Below is a small trained network, with its code and all its weights. Each question gives an input and a class and asks what happens when units are switched off, that is, made to give their printed mean instead of their output.

import numpy as np


def w(rows, s, z=0):
    codes = np.array(rows[::2]) - 128.0
    scale = np.full(codes.shape[1], s)
    scale[-1] = z or s
    return codes * scale


def norm(h):
    return h / np.sqrt((h * h).mean(-1, keepdims=True) + 1e-5)


def f(y):
    return np.maximum(y, 0)


def log_softmax(a):
    a = a - a.max(-1, keepdims=True)
    return a - np.log(np.exp(a).sum(-1, keepdims=True))


def net(x, mask):
    res = np.array(x, float).reshape(1, 7) / 4 @ E
    u = 0
    for l in range(4):
        y = f(norm(res) @ A[l][:, :-1].T + A[l][:, -1])
        res = res + np.where(mask[u : u + 5], y, B[l][:, -1]) @ B[l][:, :-1]
        u += 5
    return log_softmax(norm(res)[-1] @ U[:, :-1].T + U[:, -1])


A, B = {}, {}
E = w([
[123,2,83],'x0',
[41,114,168],'x1',
[180,48,231],'x2',
[125,130,123],'x3',
[125,130,128],'x4',
[131,122,130],'x5',
[130,124,132],'x6',
],0.0065)
A[0] = w([
[50,166,86,253],'0.n0',
[247,131,115,42],'0.n1',
[162,97,180,136],'0.n2',
[227,56,248,142],'0.n3',
[156,248,184,106],'0.n4',
],0.012,0.0039)
B[0] = w([
[115,181,162,213],'0.n0',
[225,141,131,176],'0.n1',
[40,193,114,181],'0.n2',
[60,191,74,255],'0.n3',
[117,240,255,205],'0.n4',
],0.0086,0.0088)
A[1] = w([
[158,156,175,110],'1.n0',
[29,193,228,7],'1.n1',
[57,135,190,166],'1.n2',
[141,36,73,205],'1.n3',
[194,173,8,32],'1.n4',
],0.015,0.0018)
B[1] = w([
[126,104,72,159],'1.n0',
[173,149,112,252],'1.n1',
[174,108,69,194],'1.n2',
[102,91,247,147],'1.n3',
[153,113,105,185],'1.n4',
],0.014)
A[2] = w([
[160,101,148,31],'2.n0',
[208,194,64,65],'2.n1',
[82,155,94,253],'2.n2',
[162,146,6,174],'2.n3',
[101,175,135,146],'2.n4',
],0.012,0.0017)
B[2] = w([
[107,137,104,133],'2.n0',
[130,73,80,255],'2.n1',
[156,65,139,164],'2.n2',
[76,94,109,246],'2.n3',
[58,177,255,154],'2.n4',
],0.01,0.013)
A[3] = w([
[7,113,181,141],'3.n0',
[135,159,151,57],'3.n1',
[232,153,104,154],'3.n2',
[93,48,171,254],'3.n3',
[127,126,179,112],'3.n4',
],0.016,0.004)
B[3] = w([
[117,119,178,155],'3.n0',
[185,92,156,146],'3.n1',
[90,6,116,255],'3.n2',
[30,141,165,204],'3.n3',
[90,153,99,137],'3.n4',
],0.011,0.0074)
U = w([
[48,181,66,69],'0',
[100,145,116,215],'1',
[114,176,253,252],'2',
[145,82,116,18],'3',
[121,125,118,61],'4',
],0.014,0.003)

Each question gives the input, the list of numbers given to net, and the class t.
The units are the neurons (one row each of A and B). Each row of codes is followed by its name. A weight is (code - 128) times the scale printed after its matrix; where a second scale follows, it is the last column's (A, B and U).
mask holds one flag per neuron, layer by layer. A switched-off neuron (its flag False) gives its mean, the last column of its row in B, instead of its output. The means were averaged over made-up inputs and are rounded, as every weight is.
A unit's drop is (log p(t) with every unit on - log p(t) with that unit switched off) / (log p(t) with every unit on - log p(t) with every unit switched off).
The circuit of an input: a set's keep is (log p(t) with only the set's units on - log p(t) with every unit switched off) / (log p(t) with every unit on - log p(t) with every unit switched off). Starting from the 12 units with the biggest drops (on a tie, the unit counted first), units are removed one at a time, each time the one whose removal leaves the highest keep (on an exact tie, the one counted first), for as long as the keep stays at least 0.8.
units of the circuit, in order: the units of the circuit, biggest drop first
top k neurons: the k neurons with the biggest drops, biggest first
top k neurons in layer l: the k neurons of layer l with the biggest drops, biggest first
input [-3,8,1,-3,-6,-2,0], class 3: units of the circuit, in order : 0.n3; 1.n1
input [-8,-8,-3,-7,2,2,1], class 2: top 3 neurons : 0.n4; 1.n2; 1.n4
input [-4,-3,2,5,-8,1,1], class 2: units of the circuit, in order : 0.n4
input [4,2,6,-4,-4,-2,5], class 0: units of the circuit, in order : 0.n3; 3.n2
input [8,0,4,-4,-1,1,4], class 2: units of the circuit, in order : 0.n4; 1.n3; 2.n1
input [-6,-3,8,4,8,-3,-6], class 0: top 3 neurons in layer 0 : 0.n3; 0.n2; 0.n0
input [7,7,6,8,0,2,6], class 2: top 4 neurons in layer 1 : 1.n3; 1.n4; 1.n0; 1.n1
input [-4,8,-4,-3,-5,0,-4], class 3: units of the circuit, in order : 1.n1; 0.n3; 3.n2
input [-4,6,-5,-8,-2,1,-5], class 3: top 4 neurons : 1.n1; 0.n3; 1.n2; 0.n2
input [8,5,-2,5,4,-5,-4], class 2: top 3 neurons : 0.n4; 1.n3; 0.n3
input [2,-1,7,-6,-2,6,3], class 0: top 3 neurons in layer 0 : 0.n3; 0.n2; 0.n4
input [-4,-7,-5,-2,-4,-2,2], class 3: units of the circuit, in order : 0.n3; 3.n2
input [-4,-1,0,-8,-8,-1,-1], class 2: top 2 neurons : 0.n4; 1.n4
input [0,5,7,1,7,-5,1], class 0: top neuron in layer 1 : 1.n4
input [-3,5,-4,4,2,-1,-4], class 3: units of the circuit, in order : 1.n1; 0.n3; 3.n2
input [8,7,7,-2,6,-5,-5], class 2: top 2 neurons in layer 2 : 2.n1; 2.n3
input [-3,1,4,4,3,3,-1], class 0: top 3 neurons : 0.n3; 1.n2; 1.n1
input [-2,6,-5,0,1,-2,-4], class 3: top 3 neurons : 0.n3; 1.n1; 1.n2
input [3,0,6,4,3,-5,4], class 0: top 2 neurons : 0.n3; 3.n2
input [-7,-3,-3,-5,-3,1,-6], class 2: units of the circuit, in order : 0.n4
input [7,1,7,-8,0,3,-7], class 0: top 3 neurons in layer 0 : 0.n3; 0.n2; 0.n1
